Below are the code and all the weights of a small trained network. Each question names an input and a class and asks about switching units off, where a switched-off unit gives its printed mean instead of its output.

import numpy as np


def w(rows, s, z=0):
    codes = np.array(rows[::2]) - 128.0
    scale = np.full(codes.shape[1], s)
    scale[-1] = z or s
    return codes * scale


def f(y):
    return y / 2 * (1 + np.tanh(0.7978845608 * (y + 0.044715 * y**3)))


def log_softmax(a):
    a = a - a.max(-1, keepdims=True)
    return a - np.log(np.exp(a).sum(-1, keepdims=True))


def net(x, mask):
    res = np.array(x, float).reshape(1, 8) / 4 @ E
    y = f(res @ A[0][:, :-1].T + A[0][:, -1])
    res = res + np.where(mask, y, B[0][:, -1]) @ B[0][:, :-1]
    return log_softmax(res[-1] @ U[:, :-1].T + U[:, -1])


A, B = {}, {}
E = w([
[181,154,145,105,124,219,149,61,62,157],'x0',
[86,162,167,205,103,146,163,131,232,113],'x1',
[148,118,90,197,145,158,204,79,144,254],'x2',
[120,136,195,73,192,146,179,78,144,122],'x3',
[163,58,119,138,80,127,129,134,159,136],'x4',
[97,187,207,158,124,64,99,79,121,50],'x5',
[64,70,128,184,138,218,168,186,80,125],'x6',
[208,172,80,122,205,59,167,94,107,57],'x7',
],0.0077)
A[0] = w([
[84,161,180,158,53,182,99,104,93,124,253],'N0',
[65,163,188,88,185,101,133,139,212,111,150],'N1',
[97,135,145,137,216,98,147,55,96,179,126],'N2',
[253,186,129,103,140,137,138,49,30,141,171],'N3',
[86,117,178,84,107,121,61,156,90,77,103],'N4',
[155,149,149,144,77,66,62,101,136,122,57],'N5',
],0.015,0.0044)
B[0] = w([
[92,45,87,125,131,162,160,220,197,128,208],'N0',
[244,104,123,146,195,106,175,71,141,130,184],'N1',
[150,133,113,110,63,170,156,162,22,82,182],'N2',
[146,163,174,107,255,145,139,49,113,144,254],'N3',
[91,141,125,182,76,113,68,175,30,141,197],'N4',
[138,73,108,147,129,81,67,133,177,93,175],'N5',
],0.014,0.017)
U = w([
[146,82,67,194,134,183,169,183,150,178,254],'0',
[182,122,88,149,92,83,111,157,200,96,62],'1',
[126,254,113,87,114,155,155,109,132,195,75],'2',
[188,143,149,112,203,177,188,97,110,89,161],'3',
[109,133,100,150,83,183,149,190,65,129,85],'4',
[88,137,134,107,123,192,107,163,135,107,41],'5',
[79,193,164,68,80,163,112,131,141,79,58],'6',
[154,161,121,131,147,110,63,133,86,123,74],'7',
],0.0084,0.0067)

Each question gives the input, the list of numbers given to net, and the class t.
The units are the neurons (one row each of A and B). Each row of codes is followed by its name. A weight is (code - 128) times the scale printed after its matrix; where a second scale follows, it is the last column's (A, B and U).
mask holds one flag per neuron, in row order. A switched-off neuron (its flag False) gives its mean, the last column of its row in B, instead of its output. The means were averaged over made-up inputs and are rounded, as every weight is.
A unit's drop is (log p(t) with every unit on - log p(t) with that unit switched off) / (log p(t) with every unit on - log p(t) with every unit switched off).
The circuit of an input: a set's keep is (log p(t) with only the set's units on - log p(t) with every unit switched off) / (log p(t) with every unit on - log p(t) with every unit switched off). Starting from all 6 units, units are removed one at a time, each time the one whose removal leaves the highest keep (on an exact tie, the one counted first), for as long as the keep stays at least 0.8.
units of the circuit, in order: the units of the circuit, biggest drop first
unit that matters most: the unit with the biggest drop
k most important neurons: the k neurons with the biggest drops, biggest first
drop when u is switched off: that unit's drop, to one decimal
input [-7,-8,-7,0,4,-5,2,-4], class 4: units of the circuit, in order -> N4
input [5,-1,-7,-8,5,6,-5,-2], class 1: 3 most important neurons -> N5; N0; N2
input [4,-2,-8,8,-5,3,-4,-7], class 0: units of the circuit, in order -> N0; N4; N1
input [-3,2,-6,6,-6,1,3,-1], class 0: 3 most important neurons -> N3; N4; N1
input [6,7,2,3,-2,7,-3,-5], class 0: 2 most important neurons -> N0; N3
input [-7,-5,0,-3,6,7,-6,4], class 1: 2 most important neurons -> N5; N3
input [6,4,-7,-7,-3,3,3,8], class 7: 2 most important neurons -> N4; N1
input [-4,-1,0,-4,-5,8,-1,-1], class 1: units of the circuit, in order -> N5; N3
input [4,1,-7,5,-7,1,6,-8], class 0: 3 most important neurons -> N0; N1; N2
input [5,-8,-6,3,0,0,-2,-7], class 4: 3 most important neurons -> N4; N0; N1
input [-3,0,-2,1,7,5,-4,0], class 1: 2 most important neurons -> N3; N5
input [-7,1,-8,-3,5,-1,-2,-4], class 1: 3 most important neurons -> N3; N5; N1
input [1,-3,3,6,1,6,2,-5], class 4: 3 most important neurons -> N2; N3; N5
input [-3,7,-6,0,-8,3,-4,-7], class 1: units of the circuit, in order -> N5
input [-4,4,-3,7,8,5,-4,-5], class 1: 2 most important neurons -> N3; N5
input [-7,-3,-8,0,7,-5,-3,8], class 1: 3 most important neurons -> N3; N5; N2
input [-7,4,6,-1,2,7,2,3], class 1: 2 most important neurons -> N3; N5
input [-1,-4,-8,7,7,-2,-2,0], class 7: 2 most important neurons -> N4; N0
input [-5,-3,-8,-1,-2,8,4,3], class 7: units of the circuit, in order -> N4; N1
input [5,2,-8,-7,5,3,-3,-1], class 4: 3 most important neurons -> N4; N1; N3
input [5,2,-1,-3,2,8,4,-6], class 0: unit that matters most -> N0
input [6,-5,-5,-6,-2,4,4,2], class 7: drop when N4 is switched off -> 3.1
input [1,-6,-7,1,-2,-8,-1,-7], class 4: drop when N3 is switched off -> 0.1
input [-8,-2,3,-4,3,-1,-8,1], class 1: drop when N1 is switched off -> 0.0
input [-4,-3,-8,7,1,-3,8,-1], class 4: drop when N4 is switched off -> 0.9
